How the objects are linked:
s586 b s264
s586 r s565
s586 x s337
s586 n s729
s586 s s792
s586 j s863
s306 b s208
s306 r s186
s306 x s943
s306 n s48
s306 j s782
s965 b s783
s965 r s729
s965 x s52
s965 n s792
s965 s s782
s965 j s378
s264 b s555
s264 r s941
s264 x s863
s264 n s634
s264 s s413
s264 j s462
s48 b s172
s48 r s515
s48 x s441
s48 n s306
s48 j s135
s688 b s497
s688 x s565
s688 n s370
s688 s s784
s688 j s941
s566 b s471
s566 r s462
s566 x s515
s566 n s993
s566 s s125
s566 j s342
s186 b s620
s186 r s124
s186 x s389
s186 n s515
s186 s s306
s186 j s965
s125 b s76
s125 r s566
s125 x s48
s125 n s239
s125 j s172
s792 b s413
s792 r s586
s792 x s471
s792 n s965
s792 s s135
s792 j s985
s471 b s985
s471 r s337
s471 x s342
s471 n s52
s471 s s76
s471 j s89
s490 b s124
s490 r s514
s490 x s634
s490 n s59
s490 s s100
s490 j s584
s983 b s768
s983 x s370
s983 n s561
s983 s s174
s983 j s514
s100 b s186
s100 r s490
s100 x s783
s100 n s89
s100 s s852
s100 j s389
s497 b s812
s497 x s941
s497 n s514
s497 s s59
s497 j s202
s184 b s83
s184 r s52
s184 x s208
s184 n s76
s184 j s852
s239 b s184
s239 r s993
s239 x s306
s239 n s125
s239 j s208
s495 b s943
s495 r s783
s495 x s83
s495 n s269
s495 j s239
s993 b s52
s993 r s872
s993 x s186
s993 n s566
s993 s s239
s993 j s620
s515 b s342
s515 r s531
s515 x s549
s515 n s186
s515 s s48
s515 j s792
s52 b s378
s52 r s174
s52 x s620
s52 n s471
s52 s s184
s52 j s100
s120 b s380
s120 x s752
s120 n s202
s120 s s584
s120 j s983
s985 b s566
s985 r s863
s985 x s89
s985 n s378
s985 s s695
s985 j s515
s172 b s456
s172 r s342
s172 x s135
s172 n s208
s172 j s269
s774 b s872
s774 r s768
s774 x s490
s774 n s863
s774 s s378
s774 j s124
s514 b s368
s514 x s765
s514 n s497
s514 s s490
s514 j s120
s413 b s549
s413 r s264
s413 x s985
s413 n s783
s413 s s269
s413 j s566
s269 b s441
s269 r s413
s269 x s695
s269 n s495
s269 j s125
s863 b s462
s863 r s785
s863 x s59
s863 n s774
s863 s s985
s863 j s531
s135 b s269
s135 r s792
s135 x s76
s135 n s782
s135 j s695
s441 b s135
s441 r s549
s441 x s125
s441 n s943
s441 j s76
s634 b s584
s634 r s765
s634 x s774
s634 n s264
s634 s s783
s634 j s872
s89 b s515
s89 r s59
s89 x s413
s89 n s100
s89 s s456
s89 j s549
s76 b s695
s76 r s471
s76 x s172
s76 n s184
s76 j s456
s59 b s531
s59 r s497
s59 x s264
s59 n s490
s59 s s89
s59 j s555
s812 b s688
s812 x s202
s812 n s368
s812 s s531
s812 j s565
s124 b s648
s124 r s368
s124 x s584
s124 n s531
s124 s s186
s124 j s729
s782 b s495
s782 r s965
s782 x s184
s782 n s135
s782 j s83
s565 b s941
s565 x s561
s565 n s380
s565 s s586
s565 j s785
s378 b s993
s378 r s774
s378 x s100
s378 n s985
s378 s s83
s378 j s186
s752 b s983
s752 x s368
s752 n s299
s752 s s872
s752 j s370
s83 b s239
s83 r s378
s83 x s852
s83 n s695
s83 j s306
s941 b s202
s941 x s785
s941 n s765
s941 s s264
s941 j s299
s462 b s337
s462 r s299
s462 x s531
s462 n s872
s462 s s566
s462 j s784
s368 b s370
s368 x s120
s368 n s812
s368 s s124
s368 j s380
s389 b s965
s389 r s584
s389 x s993
s389 n s549
s389 s s943
s389 j s52
s337 b s863
s337 r s561
s337 x s784
s337 n s174
s337 s s471
s337 j s59
s785 b s299
s785 x s497
s785 n s768
s785 s s863
s785 j s812
s561 b s785
s561 x s688
s561 n s983
s561 s s337
s561 j s497
s852 b s306
s852 r s100
s852 x s495
s852 n s456
s852 j s943
s555 b s586
s555 r s202
s555 x s462
s555 n s584
s555 s s549
s555 j s337
s765 b s120
s765 x s768
s765 n s941
s765 s s634
s765 j s752
s174 b s774
s174 r s983
s174 x s648
s174 n s337
s174 s s52
s174 j s490
s202 b s565
s202 x s299
s202 n s120
s202 s s555
s202 j s561
s943 b s782
s943 r s389
s943 x s239
s943 n s441
s943 j s184
s531 b s784
s531 r s812
s531 x s555
s531 n s124
s531 s s515
s531 j s586
s208 b s852
s208 r s620
s208 x s782
s208 n s172
s208 j s495
s648 b s490
s648 r s370
s648 x s729
s648 n s784
s648 s s620
s648 j s634
s783 b s389
s783 r s634
s783 x s378
s783 n s413
s783 s s495
s783 j s993
s584 b s729
s584 r s120
s584 x s872
s584 n s555
s584 s s389
s584 j s174
s549 b s792
s549 r s555
s549 x s566
s549 n s389
s549 s s441
s549 j s471
s342 b s89
s342 r s784
s342 x s792
s342 n s620
s342 s s172
s342 j s413
s695 b s125
s695 r s985
s695 x s456
s695 n s83
s695 j s48
s620 b s100
s620 r s648
s620 x s965
s620 n s342
s620 s s208
s620 j s783
s380 b s765
s380 x s983
s380 n s565
s380 s s729
s380 j s768
s872 b s174
s872 r s752
s872 x s124
s872 n s462
s872 s s993
s872 j s648
s729 b s634
s729 r s380
s729 x s174
s729 n s586
s729 s s965
s729 j s774
s299 b s561
s299 x s812
s299 n s752
s299 s s462
s299 j s688
s370 b s514
s370 x s380
s370 n s688
s370 s s648
s370 j s765
s456 b s48
s456 r s89
s456 x s269
s456 n s852
s456 j s441
s784 b s59
s784 r s688
s784 x s586
s784 n s648
s784 s s342
s784 j s264
s768 b s752
s768 x s514
s768 n s785
s768 s s774
s768 j s368

The rows follow the links: the fewer symbols apart two objects are, the more alike their rows tend to be.

Each row is also shifted at random along 4 hidden directions that mean nothing.

Some objects, each with a row of numbers:
s378 [-576 -275 -198 -142   68 -109   84  299  372  138  142 -468  714  375  -65 -147  329 -638 -314 -649   35  456   61   57 -288 -486 -347   98   -9  -23 -112 -517  350 -814 -851  124  -20  280 -359 -130  -44  611 -229 -114  180  474  314  185  583 -102]
s48 [-611  158 -259   91   23  211   77  126 -379  112  -11  145  -87  106  161  164 -230  239  213 -393   34 -157  279  328   -4   57  -19  501  -99 -546  -52  472 -103  273  438 -200   48   84  -24  149  330  -18  238  326 -300 -273  -24 -426  186  238]
s306 [ 145   40  177    7  131  369 -200  446  -14  399 -158 -262   61  189 -300  168 -328 -185 -204 -189  -38 -359  -76   31   67 -236 -143  117 -365 -265 -291  280 -235  148  302 -313 -357  188 -312   60  305  544   16  -87 -361 -199 -469  -76  120  -70]
s941 [-555  111 -160  483  -22 -260 -492 -650 -103 -556 -228  505 -148  -67   77  101  141  528   27  171   24 -143  578 -256  175  276   23  142  -94  350  195  239  -62  102  103  169   46 -388  295  438  258 -519 -168   93 -109 -533 -130 -147 -309  161]
s52 [ 526  -37  291  -60    2 -124  287 -189  399  -74 -290 -489  251 -219 -360 -109 -121 -212  -62  102  150  170 -657 -127  239 -236   50 -364 -142  220   35 -557  -30 -296 -233  -48   39 -389   72 -303 -902 -234 -179 -427  217  366 -424  -27 -642 -274]
s943 [ 147  -27 -118 -101  180  168 -598  368  -56  -14  -76 -404 -121  259 -251  123  103 -263 -573 -232  -51 -468 -329 -146  -15 -169   66  -70 -394 -219  -11  324   26   19  -75 -240  -79  -62  -73   21 -167  246 -350  -50    3   90 -554 -179 -247   -8]
s752 [-507 -139 -216  132 -198  143 -364   59  294 -276 -155 -338 -236  -15 -253  -62 -205 -362 -544 -228  511 -255 -713  267  -85  -31 -160  -64    2   75 -100  -54    1   80 -414 -125 -615  170   34  266 -449  559 -536 -369  225  113   10   91 -206  384]
s269 [-933 -123 -141  400  103 -492 -284 -607  267 -456 -296  284   88  234   12  238   67  362  317 -178  -77 -140  565 -340   93  256  188  155 -267   45  138  279   19  -87 -204  352  175 -195  151  118  -31 -367 -130 -110 -176 -475 -129 -416 -267  105]
s342 [ 757    6  449  167  260  -76  655 -371   97   86 -150  -45 -168  -28 -180  -30 -389  253  585 -126   74  245 -107  -55   38  278  252  360  235   24   87 -151    9  112  195 -193  566   12  468 -400 -560 -372  540 -335   55  184 -108 -453 -308 -153]
s389 [-1309   -85   514  -506   167   130  -432   444  -377   204  -176  -312  -133  -365  -486    46  -144   -65  -519   343  -123  -120     7   319   -30  -371   187  -472  -353    68  -100    43   106  -271   -16  -348    51  -428  -281   -65  -161  -237    88    71   -44   -92  -608   489  -209  -199]
s774 [ -202   -62  -215   320  -100    73   -51  -490   569   163    83   388   172   -68    -7    60   131  -381  -630  -305   334   277  -296  -175  -199  -259 -1007    -6   367   657   -18  -896   316   -79  -478   396   237   480   221   228   217   187  -612  -405   627   349   572   453  -281   106]
s765 [  -2  252 -247  271  107 -236 -869  -86  413 -205  -46   28  206  536  -85 -116   49 -472 -331  -57  -14 -228   47 -659  -81   -5 -218  -14  -73  472  -95 -118  -24  113 -417  208 -206  193  279  315  122  294 -570 -226   87  -68  -50  215 -410 -155]
s174 [ 898  -59   95 -570 -163  259  322  570  -93  236  341 -238  226 -248    4 -449  161 -402  -38  353   86  298 -465  307 -115 -200  213 -671  247 -201 -163 -334 -137 -197  -74   18 -416  240 -366 -390   21  299   53   42  -69  404  347  330  697 -379]
s729 [  599   205   440    21   235   200  -270  -402    17   105   -51     4  -315  -294  -139  -155  -374   -27  -457   501   141  -245  -291  -698   209   150  -186  -402    73   625  -130  -468  -200   378   385   118   561   -74   408    25  -461  -332  -314  -254   339   153  -301   373 -1067  -224]
s59 [ 380  176   60  293   79  114  414 -601   -8  -99 -104  188 -247  -41  228  209 -179  201  207 -236  131  348  533   71 -428  142 -356  549  536  525  -95   33  193  100   15  144  341  330  408  285  296 -105  126 -190  275  -60  398 -136   54  127]
s264 [-204  -33   29  -26  -33 -272 -262 -441 -280 -494 -317  214 -230 -385   46   35  147  336  141  438 -148  206  777  249 -302 -153  344  -31  118  469   61  112  130  -69   42   76  470 -445  291  335  -56 -726  -20  -30   30 -319  -62  306 -225  211]
s634 [-446  181  266  -76   11 -267 -558  108 -100  160 -173   10   96 -353 -439 -106   72 -159 -316  520   35  -49  324   69 -312 -394 -188 -307  -91  489 -338 -441   46   -3  -80  -52  155  -28   -9   36  139 -135 -293  -39  205  -30 -207  694 -243 -104]
s76 [-902 -346 -125   98  -33 -435  315 -311  252 -404  129  268  122 -169   35  -61   43  321  506   13  -17  173 -125 -166  607  296  229  -66 -296 -218  290  -83 -365   80  168   29 -163 -342 -193 -180 -177 -556  114  -56 -248 -113  173 -325 -239  141]
s368 [ 316  316  364 -113   40  359 -264  -49  -25  135 -584 -288 -352 -568 -718  152 -661 -225 -175  214  121 -334 -279   58 -153 -154  184  -71 -294   37 -360  222 -272   86  106 -313 -489 -128  -55  456  -93  173  174 -316 -233 -412 -626  349 -355   -2]
s380 [-1081   422   -60  -237  -176    99  -484   359   -46    92   373   -93   382    39   -44  -669   134  -340  -123   555   -85  -275  -135  -298   372   259   160  -554   -26   -92  -231   -79  -397    99    98   177  -361    82  -263  -193   137   334  -243   181  -259   141    37   222   371  -530]
s565 [-129  157 -190  367 -111 -260    0 -397   57 -616  306 -150 -216  702  394 -384  382   12  474 -145  190 -200 -103 -525 -100  712  331  305  321   98  119  357  237  207 -365  333  294  410  369 -249 -533  169 -297 -346   78  276  279 -674   77 -214]
s202 [   4   35 -272   85 -251 -145 -446  -80 -289 -426 -104  -79 -336  456  459   97  233  229  -56 -247 -110 -248  282   30 -120  358  119  275   38    1   87  502  313  420  -40 -106  154  130  243  148   39   99 -239  227   83 -227  113 -409   74  213]

Start, symbols taken left to right, then the object you end at.
Answers are names.
[-554 -250 -264 -122  -87  208  140  -44   -7 -459  -76  278 -324 -141  280   41  223  407   79  223  120  -73   92  654   64   39  266   90   -6 -369  348  328    6   58    3 -139 -465 -239 -250  301  399 -188    1  238 -115 -263  339   42  348  553]
x n b => s370
[-236   35   -2   63   88 -127  448  -73 -111  352   92  275  146  -72   72  163  -17  289  434 -377 -181  354  712  358 -292 -212 -404  295   -8 -230  -30   52   54 -318  115   58  139  132  -67  -93  444  -85  537  258  138 -258  184 -208  500  112]
r s r => s59
[1292  302   68 -117 -145  322  512  371 -308  -45   97 -277 -519  343  318   34  -36 -178  319 -487  271   66  189  599 -677   37  180  372  687 -213 -232  375  566  128 -320 -101  322  577   93   -6  -39  503  -96 -129  187  248  415 -438  619   58]
x r j => s561
[ 646  206  556 -419   82   13  352  518  -40  406  101 -262  334 -195 -380 -135 -305 -324  178   47  -82   28 -215   68  190 -245  151 -303   -9 -147 -227  -68 -170 -218  262 -288  -70   12 -208 -368 -305  195  331  -49 -206  225 -303   90   98 -499]
b n n => s100
[ -56  222   58  497  -34 -103  481 -669  399 -346 -193   13    1  112 -187   79 -329  208  636 -236  216 -106 -236 -341  245  495  254  364  -91  -66   83   51 -300    0  270  -39   49  -74  316 -358 -421 -195  328 -439 -131 -164 -105 -839 -300  -56]
n b j n => s441
[ 569 -444  331 -336  -19 -251  576 -270 -278 -510 -245 -148  -83 -781 -199   93   50  551  702  447   22  319  -61  264  269    8  650 -256 -458    8  589  -63 -188  -97  322 -131  136 -714 -153 -281 -628 -879  578  -62   -9  -15 -190  -78 -385 -110]
b b b => s471
[ 337 -101 -264  119  314 -232 -801  200  102  219  198  268  370  422  -49 -125  374 -178 -248 -151 -257 -276  210 -315  187 -262 -406   54 -400 -109 -147  -29  -71  -49  -72   48 -208  -26 -200  -20  458  358 -274  355 -122 -211 -112    6  124 -114]
x n => s695
[-583 -308 -165  -71   22  119  -35  264  310   69  371   70  585   71  -57 -252  149 -207  -82   52  -29  -23 -634 -212  538  204 -121 -241 -302 -121  148 -445 -272  -22 -116   79 -524   63  -89 -245 -141  366 -273   -8 -136  261   32 -107   96 -175]
b b j => s208
[1117  138  -33  409  382  138 -284  122  211  581   70  343  287  201 -184  202 -259  -21  -97 -479 -127 -168   21 -429  448 -140 -648  141 -490 -113 -179 -140 -315  -75  225   66 -140  276   86  -79  655  480  155  108 -224 -175 -168  -40  -90  -45]
j x n n => s239
[-501 -145  -13  178  234 -181   34 -232  -41  155  496  659 -214  419  725 -139  281  460  -90  -99 -182   58    3 -719  427  365 -315  -29  184  352  383 -416  140  610  358  349  956   34  454 -313   93 -390   74  154  405  124  248 -218 -598 -203]
r s r => s586
[-273   15   16  -72   65  193  542  322 -301  241   -6 -502 -295  490  157  175 -281  -90  229 -530  -38  151  218  464 -359  -78  101  586  290 -367  129  351  478 -228  -93 -283  386  464  -92 -192 -122   84  166   32  121  254  268 -345  507  220]
n x x => s993
[ 627 -142  247 -279 -197   52  389 -344  -64 -322   29    1 -281 -508  -10 -292   87  429  536  707   62  289 -235  372  125  107  510 -161  316   47  396 -144  -80  103  264  -61  114 -394   62  -53 -337 -607  269 -104   -7  188  111   22  -16 -151]
n n x x => s586
[-137 -245 -212  194   76 -102 -210   33 -126 -135  107  151 -396  619  549  301  211  546 -220 -297 -157 -386  198 -267  177  299  -10  255 -202 -154  439  470  168  565  217  -46  490 -176  341  182  368  -88 -235  364  179 -304 -102 -501 -488  449]
n n n => s943
[ 581  189  336  134  148  244 -136 -519   24  436 -379  683 -181 -979 -528  325 -768  287 -515  614 -120 -124  162 -296  225 -225 -670  -54   32  743 -315 -311 -650  373  765   12  181 -332  304  513  372 -580  396 -107   17 -591 -533  751 -900  160]
x n s r => s264
[ 714 -213  -60 -208 -286  225  521  107 -318 -589 -178 -226 -707 -267  156   21   34   17   70  104  120  172  134  740 -300 -130  353  138  267 -107  281  175  384  -29 -115  -31  194 -101   33  205 -315 -378  -76 -126  142  160  224  -18   83  223]
r s b => s337
